The symbols move the nodes like this.
* | ^ * ! § @ & %
Q252 | Q728 Q564 Q502 Q590 Q876 Q408 Q421
Q134 | Q561 Q716 Q386 Q864 Q998 Q349 Q456
Q672 | Q27 Q204 Q626 Q384 Q680 Q421 Q408
Q386 | Q118 Q682 Q134 Q154 Q837 Q572 Q565
Q682 | Q918 Q386 Q716 Q581 Q196 - Q997
Q513 | Q226 Q891 Q586 Q408 Q931 Q590 Q384
Q230 | Q693 Q931 Q20 Q900 Q891 Q268 Q575
Q421 | Q825 Q221 Q466 Q871 Q433 Q672 Q252
Q215 | Q690 Q181 Q55 Q121 Q393 Q28 Q596
Q785 | Q864 Q539 Q210 Q561 Q839 Q575 Q268
Q680 | Q991 Q193 Q729 Q840 Q672 Q433 Q257
Q729 | - Q36 Q680 Q478 Q626 Q918 Q555
Q151 | Q626 Q804 Q27 Q524 - Q196 Q639
Q806 | Q662 Q384 Q713 Q204 Q575 Q839 Q891
Q184 | Q953 Q28 Q407 Q941 Q288 Q181 Q800
Q495 | Q121 Q472 Q563 Q690 Q748 Q287 Q156
Q839 | Q345 Q871 Q451 Q221 Q785 Q806 Q256
Q456 | Q427 Q369 Q565 Q361 Q547 Q899 Q134
Q19 | Q451 Q800 Q345 Q837 Q154 Q596 Q28
Q221 | Q998 Q421 Q574 Q839 Q561 Q204 Q564
Q547 | Q564 Q728 Q173 Q482 Q456 Q610 Q998
Q502 | Q941 Q287 Q252 Q953 Q231 Q472 Q466
Q690 | Q215 Q586 Q891 Q495 Q20 Q417 Q713
Q563 | Q610 Q408 Q495 Q891 Q900 Q564 Q204
Q800 | Q725 Q19 Q413 Q196 Q581 Q524 Q184
Q288 | Q969 Q352 Q185 Q997 Q184 Q158 Q581
Q840 | Q25 Q575 Q478 Q680 Q384 Q539 Q931
Q427 | Q456 Q876 Q119 Q268 Q564 Q900 Q561
Q27 | Q672 Q906 Q151 Q170 Q991 Q825 Q910
Q369 | Q876 Q456 Q997 Q185 Q728 Q714 Q716
Q156 | Q804 Q626 Q204 Q713 Q36 Q574 Q495
Q565 | Q119 Q997 Q456 Q352 Q173 Q89 Q386
Q581 | Q589 Q154 Q852 Q682 Q800 Q175 Q288
Q871 | Q413 Q839 Q725 Q421 Q539 Q384 Q590
Q555 | Q277 Q748 Q257 Q75 Q472 Q231 Q729
Q352 | Q701 Q288 Q361 Q565 Q28 Q393 Q154
Q714 | Q257 Q899 Q277 Q992 Q910 Q369 Q991
Q626 | Q151 Q156 Q672 Q844 Q729 Q466 Q472
Q564 | Q547 Q252 Q287 Q256 Q427 Q563 Q221
Q610 | Q563 Q910 Q121 Q55 Q899 Q547 Q906
Q25 | Q840 Q536 Q175 Q991 Q170 Q852 Q992
Q536 | Q575 Q25 Q86 Q349 Q662 Q864 Q693
Q969 | Q288 Q701 Q762 Q231 Q953 Q75 Q589
Q89 | Q748 Q277 Q899 Q393 Q121 Q565 Q572
Q393 | Q20 Q158 Q693 Q89 Q215 Q352 Q86
Q716 | Q433 Q134 Q682 Q852 Q825 Q991 Q369
Q900 | Q899 Q257 Q748 Q230 Q563 Q427 Q193
Q472 | Q639 Q495 Q408 Q586 Q555 Q502 Q626
Q541 | Q86 Q478 Q575 Q36 Q713 Q210 Q20
Q408 | Q910 Q563 Q472 Q513 Q257 Q252 Q672
Q181 | Q586 Q215 Q226 Q639 Q158 Q184 Q524
Q451 | Q19 Q725 Q839 Q574 Q210 Q713 Q417
Q75 | Q158 Q20 Q931 Q555 Q586 Q969 Q478
Q361 | Q268 Q185 Q352 Q456 Q482 Q693 Q864
Q119 | Q565 Q231 Q427 Q701 Q287 Q748 Q118
Q910 | Q408 Q610 Q639 Q226 Q714 Q728 Q27
Q837 | Q574 Q196 Q998 Q19 Q386 Q804 Q173
Q268 | Q361 Q762 Q701 Q427 Q256 Q230 Q785
Q891 | Q55 Q513 Q690 Q563 Q230 Q256 Q806
Q876 | Q369 Q427 Q231 Q762 Q252 Q257 Q433
Q231 | Q997 Q119 Q876 Q969 Q502 Q555 Q918
Q572 | Q36 - Q349 Q86 Q804 Q386 Q89
Q384 | Q170 Q806 Q844 Q672 Q840 Q871 Q513
Q524 | Q844 Q596 Q170 Q151 Q175 Q800 Q181
Q998 | Q221 Q825 Q837 Q345 Q134 Q906 Q547
Q20 | Q393 Q75 Q230 Q748 Q690 Q701 Q541
Q931 | Q992 Q230 Q75 Q257 Q513 Q762 Q840
Q941 | Q502 Q173 Q728 Q184 Q997 Q639 Q196
Q482 | Q256 Q407 Q28 Q547 Q361 Q55 Q345
Q193 | Q349 Q680 Q36 Q575 Q204 Q561 Q900
Q256 | Q482 Q590 Q417 Q564 Q268 Q891 Q839
Q852 | Q539 Q864 Q581 Q716 Q413 Q25 Q185
Q154 | Q210 Q581 Q864 Q386 Q19 Q86 Q352
Q433 | Q716 Q561 Q918 Q539 Q421 Q680 Q876
Q226 | Q513 Q55 Q181 Q910 Q992 Q407 Q170
Q36 | Q572 Q729 Q193 Q541 Q156 Q118 Q748
Q825 | Q421 Q998 Q196 Q413 Q716 Q27 Q728
Q899 | Q900 Q714 Q89 Q693 Q610 Q456 Q349
Q417 | Q28 Q953 Q256 Q287 Q701 Q690 Q451
Q748 | Q89 Q555 Q900 Q20 Q495 Q119 Q36
Q539 | Q852 Q785 Q589 Q433 Q871 Q840 Q762
Q277 | Q555 Q89 Q714 Q158 Q639 Q997 -
Q158 | Q75 Q393 Q992 Q277 Q181 Q288 Q175
Q210 | Q154 Q589 Q785 Q118 Q451 Q541 Q701
Q574 | Q837 Q466 Q221 Q451 Q118 Q156 Q287
Q639 | Q472 Q121 Q910 Q181 Q277 Q941 Q151
Q662 | Q806 Q170 Q596 Q906 Q536 Q345 Q55
Q596 | Q713 Q524 Q662 Q804 Q86 Q19 Q215
Q196 | Q466 Q837 Q825 Q800 Q682 Q151 Q941
Q55 | Q891 Q226 Q215 Q610 Q693 Q482 Q662
Q693 | Q230 Q992 Q393 Q899 Q55 Q361 Q536
Q86 | Q541 Q175 Q536 Q572 Q596 Q154 Q393
Q413 | Q871 Q345 Q800 Q825 Q852 Q170 Q407
Q204 | Q906 Q672 Q156 Q806 Q193 Q221 Q563
Q173 | Q287 Q941 Q547 Q28 Q565 Q121 Q837
Q762 | Q185 Q268 Q969 Q876 Q590 Q931 Q539
Q287 | Q173 Q502 Q564 Q417 Q119 Q495 Q574
Q175 | Q478 Q86 Q25 - Q524 Q581 Q158
Q170 | Q384 Q662 Q524 Q27 Q25 Q413 Q226
Q28 | Q417 Q184 Q482 Q173 Q352 Q215 Q19
Q478 | Q175 Q541 Q840 Q729 Q844 Q589 Q75
Q575 | Q536 Q840 Q541 Q193 Q806 Q785 Q230
Q589 | Q581 Q210 Q539 Q918 Q725 Q478 Q969
Q725 | Q800 Q451 Q871 Q466 Q589 Q844 Q953
Q345 | Q839 Q413 Q19 Q998 Q864 Q662 Q482
Q713 | Q596 Q844 Q806 Q156 Q541 Q451 Q690
Q906 | Q204 Q27 Q804 Q662 Q349 Q998 Q610
Q728 | Q252 Q547 Q941 Q407 Q369 Q910 Q825
Q992 | Q931 Q693 Q158 Q714 Q226 Q185 Q25
Q701 | Q352 Q969 Q268 Q119 Q417 Q20 Q210
Q918 | Q682 Q118 Q433 Q589 Q466 Q729 Q231
Q590 | Q407 Q256 Q953 Q252 Q762 Q513 Q871
Q349 | Q193 Q991 Q572 Q536 Q906 Q134 Q899
Q121 | Q495 Q639 Q610 Q215 Q89 Q173 Q804
Q561 | Q134 Q433 Q118 Q785 Q221 Q193 Q427
Q257 | Q714 Q900 Q555 Q931 Q408 Q876 Q680
Q864 | Q785 Q852 Q154 Q134 Q345 Q536 Q361
Q953 | Q184 Q417 Q590 Q502 Q969 Q586 Q725
Q997 | Q231 Q565 Q369 Q288 Q941 Q277 Q682
Q118 | Q386 Q918 Q561 Q210 Q574 Q36 Q119
Q185 | Q762 Q361 Q288 Q369 Q407 Q992 Q852
Q804 | Q156 Q151 Q906 Q596 Q572 Q837 Q121
Q407 | Q590 Q482 Q184 Q728 Q185 Q226 Q413
Q586 | Q181 Q690 Q513 Q472 Q75 Q953 Q844
Q466 | Q196 Q574 Q421 Q725 Q918 Q626 Q502
Q844 | Q524 Q713 Q384 Q626 Q478 Q725 Q586
Q991 | Q680 Q349 - Q25 Q27 Q716 Q714

In the rows, 174 stands for zero.

The rows follow the links: the fewer symbols apart two nodes are, the more alike their rows tend to be.

Each row is also shifted at random along 7 hidden directions that mean nothing.

Each row, then its node:
186	177	173	175	157	156	201	184	153	157	174	157	135	162	195	154	186	168	193	177	174	141	196	169	140	167	161	188	131	182	162	148	226	144	132	174	201	172	153	165	154	175	182	157	166	158	197	181	175	148	182: Q785
203	170	153	163	180	169	176	178	167	174	171	171	163	169	197	165	185	198	191	183	177	160	173	171	187	178	179	192	154	197	171	193	193	166	189	159	184	182	157	159	179	168	175	168	155	172	175	176	184	164	169: Q175
166	178	200	190	180	172	179	178	212	182	171	194	183	181	186	170	151	179	154	161	167	157	141	179	193	183	183	194	172	143	183	162	142	194	158	160	190	173	162	179	154	159	166	163	171	184	185	170	197	182	131: Q287
193	194	159	176	180	167	181	159	180	165	159	178	197	182	189	197	182	176	172	177	177	154	166	165	165	168	165	153	164	148	181	185	143	175	147	168	189	171	172	201	163	165	196	171	161	163	170	160	183	163	172: Q156
137	164	173	176	170	159	192	175	197	174	158	167	181	182	177	182	179	161	177	187	174	156	166	186	176	174	167	159	150	168	171	187	156	166	172	169	212	168	175	177	183	161	185	168	174	168	166	166	186	144	165: Q639
137	174	181	165	194	155	179	191	201	173	173	186	160	199	174	197	175	201	161	172	150	172	187	189	178	170	178	174	203	150	201	165	197	188	174	177	197	178	187	144	182	158	160	185	194	176	178	192	158	141	181: Q953
216	148	197	185	183	184	151	198	173	209	192	193	189	194	153	163	137	183	153	160	155	182	197	194	211	187	175	190	207	164	147	162	176	191	178	173	154	168	183	145	173	161	152	157	195	189	186	198	184	200	166: Q417
196	166	187	165	177	201	184	194	193	191	191	182	152	156	173	136	158	176	193	155	166	186	165	191	163	162	176	187	203	160	178	167	176	181	206	182	180	181	149	133	175	166	148	182	182	168	167	187	165	172	169: Q345
158	161	173	191	147	151	169	191	147	171	138	161	157	147	185	180	176	170	153	173	178	156	186	164	188	207	167	186	142	174	134	189	175	125	128	194	150	169	179	187	130	150	176	155	157	178	183	175	183	200	146: Q565
220	156	188	152	149	150	180	201	174	191	153	174	162	192	161	198	172	164	162	174	167	191	202	185	179	188	199	127	184	168	164	200	207	154	200	183	169	186	194	135	177	178	174	192	193	182	177	179	173	152	201: Q910
90	173	165	191	183	169	209	158	175	173	164	188	179	189	185	170	160	168	167	169	188	176	146	169	180	157	160	195	171	156	194	182	163	182	179	165	197	170	174	196	175	173	171	174	183	179	178	170	197	160	156: Q555
172	167	157	158	163	181	150	177	157	177	172	176	176	167	194	165	185	169	181	166	170	188	175	156	180	178	180	179	163	202	156	183	187	157	171	160	155	169	165	173	181	179	189	172	153	170	164	165	178	195	162: Q536
160	183	146	161	170	172	171	166	165	158	178	161	152	144	197	152	221	177	207	184	166	150	174	158	158	178	185	193	139	201	207	156	192	164	177	158	191	185	136	180	162	180	181	181	142	182	164	174	171	161	168: Q852
182	182	193	196	183	181	185	181	158	182	201	171	170	173	166	171	149	166	173	152	185	208	179	177	187	160	166	172	215	174	188	161	196	176	175	204	179	161	178	175	169	184	141	183	180	163	187	201	151	161	199: Q539
146	162	176	174	156	161	140	181	160	196	160	204	188	189	183	173	161	193	169	167	164	181	171	179	217	200	162	192	191	200	136	181	163	153	194	179	172	172	169	167	171	176	177	165	175	177	187	172	179	207	166: Q693
257	157	169	166	180	203	189	161	166	145	177	131	138	164	164	144	215	176	180	212	186	164	198	151	128	179	205	184	152	210	186	179	214	174	200	175	144	183	161	150	191	183	168	174	182	203	146	173	148	156	180: Q288
198	186	195	170	155	153	202	171	155	160	159	152	153	190	169	180	173	149	166	179	181	174	178	174	146	167	170	134	169	160	188	184	192	177	169	185	186	178	206	167	180	177	195	176	187	168	174	171	170	143	207: Q563
170	173	187	188	174	158	202	166	197	168	173	195	178	155	176	209	173	170	173	169	189	167	160	190	202	170	139	186	170	165	179	178	141	170	170	205	201	157	165	194	147	168	145	190	172	173	180	173	176	153	147: Q386
170	144	181	188	163	203	151	193	146	179	178	184	175	185	173	134	143	166	149	153	186	182	173	175	174	192	186	220	151	186	136	165	174	198	172	162	133	172	167	160	156	175	166	157	179	192	189	171	198	210	150: Q119
100	175	182	170	191	173	209	173	211	157	190	176	162	155	168	190	189	172	193	174	191	170	169	181	161	161	176	169	168	148	213	182	156	192	172	197	207	172	169	172	178	174	158	188	172	160	154	177	157	152	177: Q196
129	192	182	186	171	180	195	149	190	156	190	164	169	157	160	183	184	158	191	173	206	206	155	175	150	155	173	171	175	176	209	170	153	194	183	213	176	162	175	192	162	184	147	207	183	164	157	172	160	150	190: Q716
128	169	207	173	161	162	176	187	169	185	164	182	167	178	164	169	163	170	154	160	165	169	176	180	180	186	186	167	171	150	171	155	194	173	150	170	167	177	191	165	151	167	169	169	183	173	189	178	181	176	183: Q252
214	175	172	177	171	163	174	171	156	181	183	198	183	191	179	154	160	170	184	166	172	183	157	180	192	161	150	192	184	183	166	169	170	182	177	176	179	162	165	180	164	183	173	165	170	167	192	176	180	175	172: Q575
160	186	164	179	177	168	193	163	168	160	170	165	159	172	198	146	172	186	182	178	162	166	157	178	167	170	169	202	165	180	181	183	176	165	182	175	191	174	162	168	178	158	180	165	160	175	164	169	183	171	146: Q393
204	170	155	161	180	177	168	177	176	161	181	159	168	180	170	178	172	169	186	183	172	192	191	167	167	162	174	168	182	206	167	200	186	181	195	189	173	166	174	165	200	178	167	178	180	178	161	177	156	167	176: Q86
226	178	183	202	161	160	180	167	145	151	162	138	148	147	172	162	200	161	175	201	177	181	178	170	168	189	160	162	168	188	151	181	192	129	155	206	147	165	171	178	142	169	182	163	160	174	176	176	151	180	187: Q361
184	168	195	167	167	172	162	197	153	182	172	173	166	183	163	157	158	170	165	164	148	177	198	193	173	180	192	168	186	166	159	151	208	177	167	174	156	178	186	140	170	172	170	166	189	176	183	191	155	180	187: Q256
156	188	171	189	146	175	216	182	152	166	175	171	150	172	187	154	148	131	174	149	190	213	171	168	151	149	153	157	189	164	173	194	193	161	157	218	162	164	201	167	163	178	161	179	186	155	168	172	181	159	208: Q193
137	155	161	172	170	173	157	196	151	179	160	173	161	194	183	153	163	184	167	171	137	155	197	162	180	183	172	182	163	176	146	184	200	169	157	158	154	178	183	161	187	152	189	148	175	171	180	184	183	193	169: Q690
152	162	169	153	169	179	160	191	181	185	177	216	190	213	172	179	152	180	168	137	184	190	177	191	180	172	200	184	186	177	197	160	191	206	208	152	194	179	176	165	190	188	156	192	180	181	181	191	188	157	183: Q680
161	172	163	177	168	199	197	186	189	178	181	174	163	154	159	172	159	164	175	164	194	198	171	165	172	177	186	182	181	168	184	182	178	181	186	199	155	185	168	160	171	177	146	180	170	169	164	186	181	174	177: Q682
197	153	169	180	163	180	154	193	151	187	179	186	178	171	164	163	163	161	160	150	191	190	182	171	185	189	177	186	180	177	142	160	173	177	156	184	141	167	171	174	160	185	165	169	168	180	191	176	179	195	169: Q561
187	148	201	159	170	161	154	199	201	202	154	184	178	186	167	208	176	182	167	170	166	166	193	201	192	207	199	158	193	164	172	160	174	189	186	174	193	184	172	144	166	175	159	184	193	185	187	189	172	158	171: Q728
179	164	203	172	178	193	184	179	200	188	185	198	183	158	153	172	160	159	184	153	187	207	160	207	167	155	167	168	204	147	181	169	154	210	186	199	188	170	162	148	166	181	148	210	186	164	158	184	172	171	167: Q998
169	169	176	150	181	163	178	180	213	168	170	193	174	174	184	199	180	185	176	166	162	136	172	192	183	176	177	177	165	147	198	165	154	184	169	173	214	184	158	172	174	159	154	173	172	174	177	175	172	152	153: Q837
177	182	152	176	179	167	169	152	192	173	162	194	193	168	192	202	177	183	175	163	180	175	139	163	200	175	161	188	161	175	173	204	131	162	180	170	175	176	157	198	169	169	178	183	162	172	172	149	196	182	142: Q572
222	159	179	178	183	198	171	175	175	168	172	148	164	171	145	170	182	160	170	196	186	182	187	175	151	175	174	158	169	179	148	189	161	175	179	189	133	171	193	177	170	174	180	189	184	187	156	171	164	186	175: Q173
187	165	166	169	155	158	174	178	148	182	153	159	153	173	182	154	190	182	172	188	158	175	186	166	167	186	200	186	168	197	160	183	213	152	198	166	166	180	174	149	184	176	173	171	180	181	182	181	168	173	183: Q992
146	174	180	167	153	164	188	164	158	167	155	160	170	174	194	145	178	153	196	189	182	155	160	188	149	173	170	182	131	180	156	174	173	166	173	163	196	186	152	159	173	173	188	165	172	172	168	158	181	152	159: Q610
170	197	165	171	200	179	189	157	197	159	192	172	176	182	180	177	166	188	190	170	158	170	151	171	167	148	172	173	183	149	206	184	168	187	181	157	201	165	177	179	199	168	186	173	180	159	167	178	169	158	170: Q844
205	170	184	168	173	171	186	200	163	184	184	164	153	169	177	161	158	169	187	160	158	184	198	173	172	175	186	148	178	156	173	155	220	164	166	178	181	174	185	146	170	172	160	162	187	154	188	192	157	157	209: Q871

Start here and follow the symbols in turn, left to right. Where do you end up?
Answers are names.
145	185	153	175	181	159	190	161	162	154	178	163	160	194	179	165	189	197	175	184	165	165	174	155	163	168	176	187	172	178	199	176	194	162	174	164	185	175	184	184	188	163	173	162	184	181	173	167	166	152	176
* @ ^ ! § @ => Q899
208	170	172	167	172	170	148	185	169	187	172	182	195	171	169	181	166	188	192	179	155	180	184	178	198	187	194	158	200	176	169	180	169	161	202	160	173	179	173	159	181	169	178	178	163	159	179	179	175	185	185
@ @ % § % § => Q170
154	179	180	163	179	181	162	164	170	172	169	167	186	199	150	178	180	166	160	184	175	180	186	165	153	165	188	137	179	176	190	177	180	195	185	161	161	167	205	181	192	190	187	189	188	181	165	167	168	158	194
§ @ & ^ => Q185
186	180	165	152	167	195	169	153	169	147	186	157	164	162	175	157	192	159	206	199	176	183	180	169	138	143	162	156	167	198	178	175	180	177	178	177	172	174	165	174	198	185	197	181	166	170	143	159	146	174	193
& * ! @ ^ & => Q478
175	193	179	194	193	203	190	162	193	167	192	167	179	139	178	147	167	180	188	178	173	187	137	163	197	175	162	199	189	155	177	172	134	172	186	161	161	171	152	181	162	170	167	157	157	163	151	171	186	193	146
& * § & & => Q804
219	157	174	178	170	175	171	184	152	177	170	155	153	170	179	164	182	180	177	188	185	170	194	180	171	189	179	185	165	200	133	179	193	159	169	194	149	165	169	160	171	160	169	166	181	184	175	181	158	178	163
^ % & @ § § => Q713
124	173	178	168	176	175	182	189	187	181	174	179	185	175	172	182	147	162	170	167	176	157	189	180	166	172	159	169	159	151	173	167	167	196	153	182	180	164	183	173	169	173	166	177	174	164	171	185	176	176	178
§ & @ % => Q20
203	153	195	187	141	167	167	186	145	191	152	179	176	160	175	150	158	164	162	161	188	170	175	194	188	199	176	200	158	183	137	169	166	169	174	180	155	176	154	159	155	173	170	157	166	181	187	181	186	194	153
! § ! ! => Q352
177	155	177	174	168	167	200	186	185	164	163	162	162	171	164	172	173	163	173	179	191	172	162	188	185	187	185	192	166	167	178	177	183	175	191	185	194	186	162	160	168	173	147	177	179	187	171	193	180	158	156
@ @ & * => Q89
186	168	169	177	147	175	159	161	138	154	154	158	165	151	176	149	203	156	170	189	177	175	162	151	154	184	179	171	136	204	154	192	182	153	158	167	140	174	160	186	163	183	202	158	155	185	170	143	190	190	170
% * § @ * => Q662
110	174	168	184	188	199	159	156	153	169	192	153	168	178	170	159	176	180	164	187	186	187	188	158	161	171	173	184	190	191	173	170	173	172	159	188	131	163	189	191	180	171	172	176	177	185	164	176	159	194	183
§ & * ^ ^ => Q748
196	177	177	179	173	190	182	144	170	165	173	173	175	163	167	155	181	162	177	190	198	201	145	170	171	170	184	171	177	194	185	190	146	185	208	163	155	174	160	174	168	192	179	186	171	186	161	155	189	169	166
^ * * ! ^ & ! => Q369
182	176	149	163	183	186	160	182	168	161	179	183	179	171	178	185	185	167	166	172	185	152	176	159	154	186	183	194	148	180	170	164	170	183	138	161	151	186	161	200	164	178	170	177	163	192	174	165	177	198	155
! * § ^ @ ! => Q800
